Each row is followed by the grade that its hidden value falls in (each part has its own value, ranges and names):
In the rows, 128 means zero.
[108 109  89 136 107 120 133 173 119 153 170 121  66 127 145 120 128 146
 183  94 125 104 121 125 102 138 150 176 123 132 113 122  88 133 172 129
 162 160  49  76 131 111  88 149 160 115 121 123 130 149  76 232 116  61
 174 108 120 173  96 100 133 149 192 145 112 168 139 100 155 172 135 108
 151  74 125  87 143 141 125 143 104 144 141 101 160 124 127 146 139 152
  78 149 139 149  81 121 116 150 136  35 117 102 121 154 135 134 188 119
 118  71 136 137 141 124 126 102 175 131 126 123 127 113 161 150  63 137
 107 158 161 122]
<30>
[117 113  89 152 106 116 132 176 128 152 179 118  72 117 136 119 127 132
 189  91 132 100 114 127  96 135 143 177 135 125 118 122  86 140 172 129
 159 156  57  82 130 107  90 146 164 118 116 121 137 135  76 238 107  53
 173 108 107 124 109 106 118 150 201 140 111 167 137 102 153 153 132 108
 155  73 128  84 150 157 129 146  84 144 143 115 167 124 130 157 145 144
  96 151 137 141  78 120 119 162 138   7 118 105 121 156 136 137 200 108
 121  83 125 139 141 132 123 101 158 135 122 121 125 114 145 148  73 134
 107 148 161 113]
<30>
[151 131 195 190 142 184 115 152  86 103 146 116 145 106  77 144 127  99
 133 123  99 134 128 159 109 146 105 112 139 189 165 159  98 118 163 170
 113 130  78 125 134 101 154 162 120 122  89 147 120 158 175 168 114 152
 115 121 129 137 173 101 177 134 164 130  90  84  61  89  84 117 138  90
 132 106 161 157 134 186  69 131 129 116 134 172  97 109 105 129 147 126
 127 151 112  73 188 132 124 153 143 137 153 156 126 121 148 116 143  80
 123 165 125  92 141 100 114  83 144 130 142 150  94 145 136 140  74 121
 103 143 167 148]
<29>
[148 110 145 172 132 151 106 139  88 120 154 113 137 117  98 124 123  92
 127 132 103 163 115 160 101 149 116 128 115 191 161 136  92 117 172 140
 104 127  46 101 120 123 134 158 132 113 104 137  94 172 173 170 137 148
 116 107 133 129 157  80 197 128 178 128  86 106  86  78  97 127 139  91
 133  93 140 150 124 189  92 137 156 133 137 132  94 132 105 129 143 108
 114 163 143 106 179 117 130 150 148  94 130 155 118 119 149 117 155  82
 120 142 140 109 140  96 112  80 157 160 127 144  92 141 147 144  88 130
 110 191 147 148]
<29>
[127 103 111 154 108 128 121 147 103 141 165 117 104 120 117 107 133 105
 144 126 120 149 110 144  96 141 140 180 102 167 138 119  78 135 178 130
 124 134  57  90 123 126 123 150 154 110 107 133 106 163 133 213 143 103
 141 103 120 137 139  87 150 136 198 133 105 125  98  97 124 142 135 105
 132  60 121 138 129 179 109 145 142 145 141  92 126 140 105 141 143 121
  91 165 158 133 114 115 121 153 158  97 117 118 118 135 136 121 185  95
 119 113 142 124 141 103 122  94 165 165 123 133 101 128 153 146  63 140
 114 203 165 136]
<30>
[120 122  84 133 111 118 140 173 158 148 159 125  78 118 145 121 113 158
 178  87 130  80 111 121 104 114 146 189 145  97 114 117  90 139 150 120
 177 156  75  92 137 106  77 139 168 109 131 125 151 143  47 234  94  47
 180 121  89 178  99 121  76 155 192 139 114 171 170 126 171 174 140 110
 154  91 129  93 144 131 159 136  90 157 145 128 201 103 148 152 133 137
  74 130 116 131  72 113 117 149 121  25 104 109 128 152 143 146 176 114
 126  62 124 137 146 139 119 134 156 130 108 111 149 113 146 146  56 133
 116 119 135 103]
<26>
[123 117  90 143 116  99 135 164 145 153 168 124  77 123 151 118 109 163
 172  87 132  85 107 122 107 121 143 184 137 112 112 116  97 133 185 111
 175 160  69  68 128 110  82 141 156 111 130 127 136 137  65 215 103  59
 183 118  97 147  90 113  81 155 196 141 110 169 165  86 169 169 135 111
 155  91 126  77 147 137 138 140  88 152 141 118 186 110 144 151 138 154
  73 133 127 137  83 112 117 152 124   7 103 118 124 154 148 142 182 110
 124  67 134 143 148 137 116 137 163 131 115 115 132 109 142 145  56 134
 114 127 137 112]
<26>
[125 106  93 155 115  95 132 176 137 144 255 117  71 121 154 110 104 163
 173  93 135 102  97 120 108 126 144 192 123 126 114 104 103 131 175 107
 160 157  54  67 121 117  82 141 160 111 128 120 122 145  79 229 109  50
 170 119 110 156  89 109  93 160 199 137 112 183 166  84 159 171 131 109
 158 100 122  73 145 148 143 138  92 156 139 100 167 121 144 148 133 146
  81 139 141 144  97 112 116 153 124  15  88 144 118 153 147 142 180  98
 122  78 134 142 145 146 114 127 158 142 107 116 136 109 143 139  47 131
 119 151 142 110]
<26>
[147 133 200 185 142 188 113 149  84 111 136 125 150 115  85 148 129 106
 134 131  82 141 134 157 118 143 108 111 125 180 171 163  98 107 156 167
 101 137  62 131 134 106 180 166 114 118  97 168 113 174 202 180 130 154
 118 119 142 139 154  91 203 134 148 135  98  68  61  74  91  98 140  91
 137 119 162 138 124 175  83 123 150 113 124 164  98 108 104 125 140 143
 119 148 112  79 197 138 119 149 128 151 154 145 127 121 150 115 154  85
 122 169 143  89 138  98 113  91 153 117 146 151 100 145 145 145 120 122
 106 159 155 149]
<29>
[115 125  98 153 112 107 138 168 156 157 158 134  69 132 162 124 108 177
 183  88 124  97 109 119 123 121 157 175 127 107 106 108 106 124 154 110
 165 155  61  80 131 118  93 144 160 111 131 136 138 164  61 207 114  64
 177 117 105 179  78 107  81 153 170 146 116 188 171 101 167 169 139 113
 152  91 128  78 137 135 155 135 105 163 138 112 182 105 142 145 136 155
  68 141 125 142  68 111 112 143 110  38 101 101 125 158 146 149 178 129
 121  61 146 136 140 132 117 136 169 122 114 111 146 108 152 147 107 136
 109 123 128 110]
<26>
